Below are the code and all the weights of a small trained network. Each question names an input and a target symbol and asks about switching units off, where a switched-off unit gives its printed mean instead of its output.

import numpy as np


def w(rows, s, z=0):
    codes = np.array(rows[::2]) - 128.0
    scale = np.full(codes.shape[1], s)
    scale[-1] = z or s
    return codes * scale


def f(y):
    return y / 2 * (1 + np.tanh(0.7978845608 * (y + 0.044715 * y**3)))


def softmax(a):
    e = np.exp(a - a.max(-1, keepdims=True))
    return e / e.sum(-1, keepdims=True)


def log_softmax(a):
    a = a - a.max(-1, keepdims=True)
    return a - np.log(np.exp(a).sum(-1, keepdims=True))


def net(x, mask):
    ids = ['αβδηθμξστφω'.index(c) for c in x.split()]
    T = len(ids)
    res = E[ids] + P[:T]
    u = 0
    for l in range(2):
        r = res
        for j in range(3):
            rows = slice(2 * j, 2 * j + 2)
            q, k, v = (r @ M[l][rows].T for M in (Q, K, V))
            z = softmax(np.where(np.tri(T) > 0, q @ k.T / 2**0.5, -1e9)) @ v
            o = O[l][rows]
            res = res + np.where(mask[u + j], z, o[:, -1]) @ o[:, :-1]
        u += 3
        y = f(res @ A[l][:, :-1].T + A[l][:, -1])
        res = res + np.where(mask[u : u + 16], y, B[l][:, -1]) @ B[l][:, :-1]
        u += 16
    return log_softmax(res[-1] @ U[:, :-1].T + U[:, -1])


Q, K, V, O, A, B = {}, {}, {}, {}, {}, {}
E = w([
[143,80,150,119,135,129,148,123,113],'α',
[101,189,173,187,66,60,134,144,120],'β',
[131,152,159,137,76,92,170,144,75],'δ',
[162,153,120,176,68,150,206,115,80],'η',
[109,125,179,124,91,52,132,152,103],'θ',
[200,99,155,166,142,153,181,108,110],'μ',
[46,124,170,196,107,144,129,61,73],'ξ',
[113,88,73,194,123,109,82,121,46],'σ',
[121,2,112,184,137,146,140,81,8],'τ',
[51,101,199,204,175,183,22,94,174],'φ',
[213,112,192,203,195,89,15,158,140],'ω',
],0.013)
P = w([
[101,122,73,94,132,133,169,155,178],'0',
[157,122,114,106,123,135,149,59,149],'1',
[141,145,137,170,141,74,161,61,145],'2',
[113,131,173,160,176,139,163,203,66],'3',
[184,102,195,112,61,211,63,160,81],'4',
[180,68,203,174,69,86,71,125,148],'5',
[144,61,215,246,123,47,97,196,150],'6',
],0.013)
Q[0] = w([
[73,133,135,159,208,122,189,247,103],'L0H1',
[141,169,150,77,99,225,95,176,71],'L0H1',
[160,97,114,120,65,63,101,21,183],'L0H2',
[164,142,154,70,57,193,69,119,92],'L0H2',
[171,157,183,106,65,133,149,96,87],'L0H3',
[174,97,218,194,122,76,201,120,52],'L0H3',
],0.014)
K[0] = w([
[187,114,134,29,19,179,47,51,145],'L0H1',
[142,151,102,167,152,49,141,30,161],'L0H1',
[78,126,140,179,178,161,170,253,94],'L0H2',
[123,181,140,195,251,45,199,60,120],'L0H2',
[139,108,106,204,144,100,128,172,48],'L0H3',
[167,74,148,206,78,128,56,140,75],'L0H3',
],0.013)
V[0] = w([
[114,108,144,155,166,43,29,177,181],'L0H1',
[194,143,167,115,206,201,152,89,209],'L0H1',
[110,10,116,85,182,155,97,129,115],'L0H2',
[86,157,95,232,143,187,101,85,121],'L0H2',
[142,94,77,129,172,111,75,115,79],'L0H3',
[132,91,185,140,91,150,197,128,148],'L0H3',
],0.011)
O[0] = w([
[109,175,194,128,187,148,221,170,115,95],'L0H1',
[181,102,169,98,88,131,157,60,198,43],'L0H1',
[154,172,140,129,94,247,126,129,116,130],'L0H2',
[106,155,85,253,149,117,163,107,186,247],'L0H2',
[156,224,131,195,68,124,127,110,93,241],'L0H3',
[116,70,190,105,107,95,194,133,158,251],'L0H3',
],0.012,0.0031)
A[0] = w([
[106,147,154,81,125,162,58,160,94,173],'L0N1',
[151,171,65,2,145,219,115,143,141,2],'L0N2',
[119,112,82,75,97,108,131,162,80,57],'L0N3',
[195,53,106,149,224,139,160,97,86,128],'L0N4',
[120,194,213,150,74,114,99,76,148,125],'L0N5',
[166,117,112,154,96,142,147,99,157,78],'L0N6',
[140,120,117,124,146,151,117,137,72,84],'L0N7',
[103,139,122,129,141,176,146,141,163,46],'L0N8',
[106,154,164,30,93,152,146,181,145,77],'L0N9',
[124,131,90,103,168,191,115,87,137,117],'L0N10',
[152,89,129,87,131,112,172,166,146,73],'L0N11',
[82,175,131,129,121,152,158,180,122,95],'L0N12',
[117,164,95,106,174,152,125,147,115,29],'L0N13',
[151,99,136,97,181,137,103,130,113,105],'L0N14',
[132,175,103,87,165,164,124,192,166,84],'L0N15',
[97,133,159,132,205,140,81,87,170,97],'L0N16',
],0.0087,0.006)
B[0] = w([
[117,172,163,161,84,143,136,117,138,158],'L0N1',
[117,144,87,246,122,68,161,90,177,128],'L0N2',
[123,133,132,69,110,148,88,121,112,144],'L0N3',
[108,152,142,136,109,89,127,130,137,162],'L0N4',
[156,70,102,117,144,159,125,148,111,254],'L0N5',
[108,101,109,109,129,132,111,180,125,170],'L0N6',
[135,153,160,129,126,129,153,147,145,131],'L0N7',
[144,118,133,108,102,129,124,140,99,130],'L0N8',
[106,158,122,180,111,86,124,112,124,144],'L0N9',
[115,144,140,138,106,122,147,138,145,126],'L0N10',
[145,129,116,127,120,118,90,144,117,146],'L0N11',
[144,109,128,138,153,120,125,84,129,162],'L0N12',
[136,112,101,83,137,145,118,120,157,121],'L0N13',
[119,165,157,116,104,107,141,142,137,131],'L0N14',
[121,112,117,75,131,133,145,104,132,127],'L0N15',
[105,162,152,116,127,131,114,125,138,145],'L0N16',
],0.012,0.0089)
Q[1] = w([
[164,60,224,224,167,110,128,7,87],'L1H1',
[115,53,173,226,50,91,11,211,83],'L1H1',
[145,205,52,104,228,169,129,69,229],'L1H2',
[103,53,212,100,29,3,203,76,137],'L1H2',
[75,163,71,63,152,123,166,129,167],'L1H3',
[162,183,108,109,183,114,191,21,70],'L1H3',
],0.0058)
K[1] = w([
[143,113,228,175,164,143,19,155,148],'L1H1',
[144,35,253,232,120,121,98,110,101],'L1H1',
[103,206,65,60,124,138,155,132,201],'L1H2',
[66,16,243,207,159,164,62,109,79],'L1H2',
[52,141,52,71,108,149,174,68,133],'L1H3',
[107,190,76,65,154,142,114,115,176],'L1H3',
],0.007)
V[1] = w([
[181,94,27,140,55,84,254,177,5],'L1H1',
[158,116,188,160,236,152,8,136,111],'L1H1',
[217,164,139,135,121,96,96,166,142],'L1H2',
[20,101,145,122,142,190,131,6,79],'L1H2',
[138,141,91,131,104,110,164,153,180],'L1H3',
[6,86,94,89,75,164,224,38,57],'L1H3',
],0.006)
O[1] = w([
[171,138,206,175,212,90,46,30,146,115],'L1H1',
[50,201,86,46,97,183,149,120,164,254],'L1H1',
[143,142,60,60,79,115,173,112,58,119],'L1H2',
[52,109,193,158,145,183,81,158,209,148],'L1H2',
[128,81,110,147,140,140,142,129,94,102],'L1H3',
[149,84,139,161,59,92,109,254,113,32],'L1H3',
],0.0065,0.0067)
A[1] = w([
[183,97,175,2,117,186,124,151,109,112],'L1N1',
[40,195,10,81,180,83,133,152,165,64],'L1N2',
[61,198,165,155,232,88,164,193,72,81],'L1N3',
[147,205,56,101,163,52,103,171,71,80],'L1N4',
[235,74,138,8,104,88,145,105,147,130],'L1N5',
[173,138,156,113,122,70,127,152,136,113],'L1N6',
[158,183,21,132,105,177,185,129,100,105],'L1N7',
[86,100,123,112,160,129,157,214,215,44],'L1N8',
[128,178,70,42,85,94,117,73,109,27],'L1N9',
[112,171,82,134,58,184,62,197,169,93],'L1N10',
[133,91,175,34,253,130,199,133,85,78],'L1N11',
[81,26,46,76,120,77,89,29,186,104],'L1N12',
[137,187,112,46,232,132,143,52,116,36],'L1N13',
[111,104,57,103,105,42,42,126,165,2],'L1N14',
[104,148,109,59,62,161,196,118,162,37],'L1N15',
[166,126,141,138,234,187,195,89,120,90],'L1N16',
],0.0069,0.0094)
B[1] = w([
[99,104,157,225,96,150,230,20,143,199],'L1N1',
[208,136,158,100,81,27,205,39,162,183],'L1N2',
[255,118,108,91,175,230,201,123,105,233],'L1N3',
[90,189,104,161,184,141,83,210,91,178],'L1N4',
[49,113,88,108,208,132,141,101,28,214],'L1N5',
[108,82,134,134,137,82,84,140,102,155],'L1N6',
[69,104,206,121,165,141,92,144,197,254],'L1N7',
[144,95,111,158,102,52,132,165,67,188],'L1N8',
[132,146,180,123,159,157,90,74,208,157],'L1N9',
[171,85,107,133,96,97,206,109,65,212],'L1N10',
[141,216,16,103,61,82,100,166,164,202],'L1N11',
[176,204,97,51,192,131,138,222,180,254],'L1N12',
[99,36,180,103,53,88,174,123,135,202],'L1N13',
[244,187,216,113,83,185,177,128,132,177],'L1N14',
[182,112,157,108,122,133,34,83,110,193],'L1N15',
[89,123,87,94,63,126,88,128,136,241],'L1N16',
],0.0068,0.0062)
U = w([
[191,78,213,178,82,118,105,34,107,34],'α',
[107,111,133,107,223,66,214,115,83,55],'β',
[23,155,157,71,91,41,41,132,94,198],'δ',
[184,153,124,100,122,100,109,173,187,78],'η',
[67,181,236,78,149,132,122,182,41,76],'θ',
[134,31,69,64,176,147,83,121,138,121],'μ',
[41,115,63,199,127,37,118,85,227,86],'ξ',
[81,235,115,126,168,169,169,62,151,253],'σ',
[137,178,47,151,107,194,54,148,47,121],'τ',
[48,88,241,149,202,144,133,204,253,187],'φ',
[79,141,98,108,62,145,217,181,150,136],'ω',
],0.0057,0.0041)

Each question gives the input, a string of symbols that net reads in full, and the target symbol t.
The units are the heads (2 rows each of Q, K, V and O) and the neurons (one row each of A and B). Each row of codes is followed by its name. A weight is (code - 128) times the scale printed after its matrix; where a second scale follows, it is the last column's (O, A, B and U).
mask holds one flag per unit, layer by layer, with each layer's heads first. A switched-off unit (its flag False) gives its mean, the last column of its rows in O or B, instead of its output. The means were averaged over made-up inputs and are rounded, as every weight is.
A unit's drop is (log p(t) with every unit on - log p(t) with that unit switched off) / (log p(t) with every unit on - log p(t) with every unit switched off).
The circuit of an input: a set's keep is (log p(t) with only the set's units on - log p(t) with every unit switched off) / (log p(t) with every unit on - log p(t) with every unit switched off). Starting from the 12 units with the biggest drops (on a tie, the unit counted first), units are removed one at a time, each time the one whose removal leaves the highest keep (on an exact tie, the one counted first), for as long as the keep stays at least 0.8.
units of the circuit, in order: the units of the circuit, biggest drop first
k most important neurons: the k neurons with the biggest drops, biggest first
k most important neurons of layer l: the k neurons of layer l with the biggest drops, biggest first
input μ α σ, target τ: units of the circuit, in order => [L0H3]
input α ξ ξ, target φ: units of the circuit, in order => [L1H2; L0H3]
input τ ξ ω σ β, target σ: units of the circuit, in order => [L0H1; L0H3]
input ξ η τ ω, target η: units of the circuit, in order => [L0H1; L1N12; L1N14]
input δ τ ω ξ δ μ, target ξ: units of the circuit, in order => [L0H2; L1N3]
input φ ξ θ, target ω: 2 most important neurons => [L1N8; L0N16]
input τ β σ μ ξ β, target φ: units of the circuit, in order => [L1H2; L0H3]
input α φ δ τ σ μ ω, target σ: units of the circuit, in order => [L1H3; L1H1]
input α α β β θ, target β: units of the circuit, in order => [L0H2; L1N3; L0H1]
input ξ μ φ α, target ω: 2 most important neurons => [L1N1; L0N16]
input θ τ ξ, target θ: units of the circuit, in order => [L0H2; L0H1]
input δ μ β φ β σ δ, target β: units of the circuit, in order => [L0H2; L0H1; L1N3]
input μ η α, target β: 2 most important neurons => [L1N5; L1N1]
input δ φ ξ η η ξ, target η: units of the circuit, in order => [L0H1; L1N12; L1N14; L0H2]
input δ α μ θ μ, target β: 2 most important neurons of layer 1 => [L1N5; L1N1]
input ξ α δ θ, target α: 2 most important neurons of layer 1 => [L1N1; L1N12]
input θ α μ, target θ: most important neuron => [L0N5]
input τ θ δ, target τ: units of the circuit, in order => [L0H2; L0H1]
input ξ τ φ ω ξ μ, target ω: 3 most important neurons of layer 1 => [L1N13; L1N16; L1N11]
input ω ξ ξ δ δ φ ξ, target ω: 2 most important neurons => [L1N10; L0N16]
input α β τ, target α: units of the circuit, in order => [L1H1; L0H3]
input σ β α θ α δ ω, target α: units of the circuit, in order => [L0H1; L1N12]
input τ σ φ μ μ φ, target ω: units of the circuit, in order => [L1H1]
input ξ α δ δ β ω, target δ: 2 most important neurons of layer 1 => [L1N13; L1N3]
input ξ μ τ ξ ω, target σ: 2 most important neurons => [L1N7; L0N1]
input ξ α φ δ μ ω η, target σ: 2 most important neurons of layer 1 => [L1N1; L1N9]
input β η μ φ β τ ξ, target β: most important neuron => [L1N3]
input θ ξ μ, target φ: 2 most important neurons of layer 0 => [L0N4; L0N5]
input δ ξ ξ δ δ τ, target δ: 2 most important neurons of layer 0 => [L0N3; L0N5]
input μ μ ξ μ ξ ξ, target μ: 2 most important neurons of layer 0 => [L0N5; L0N1]
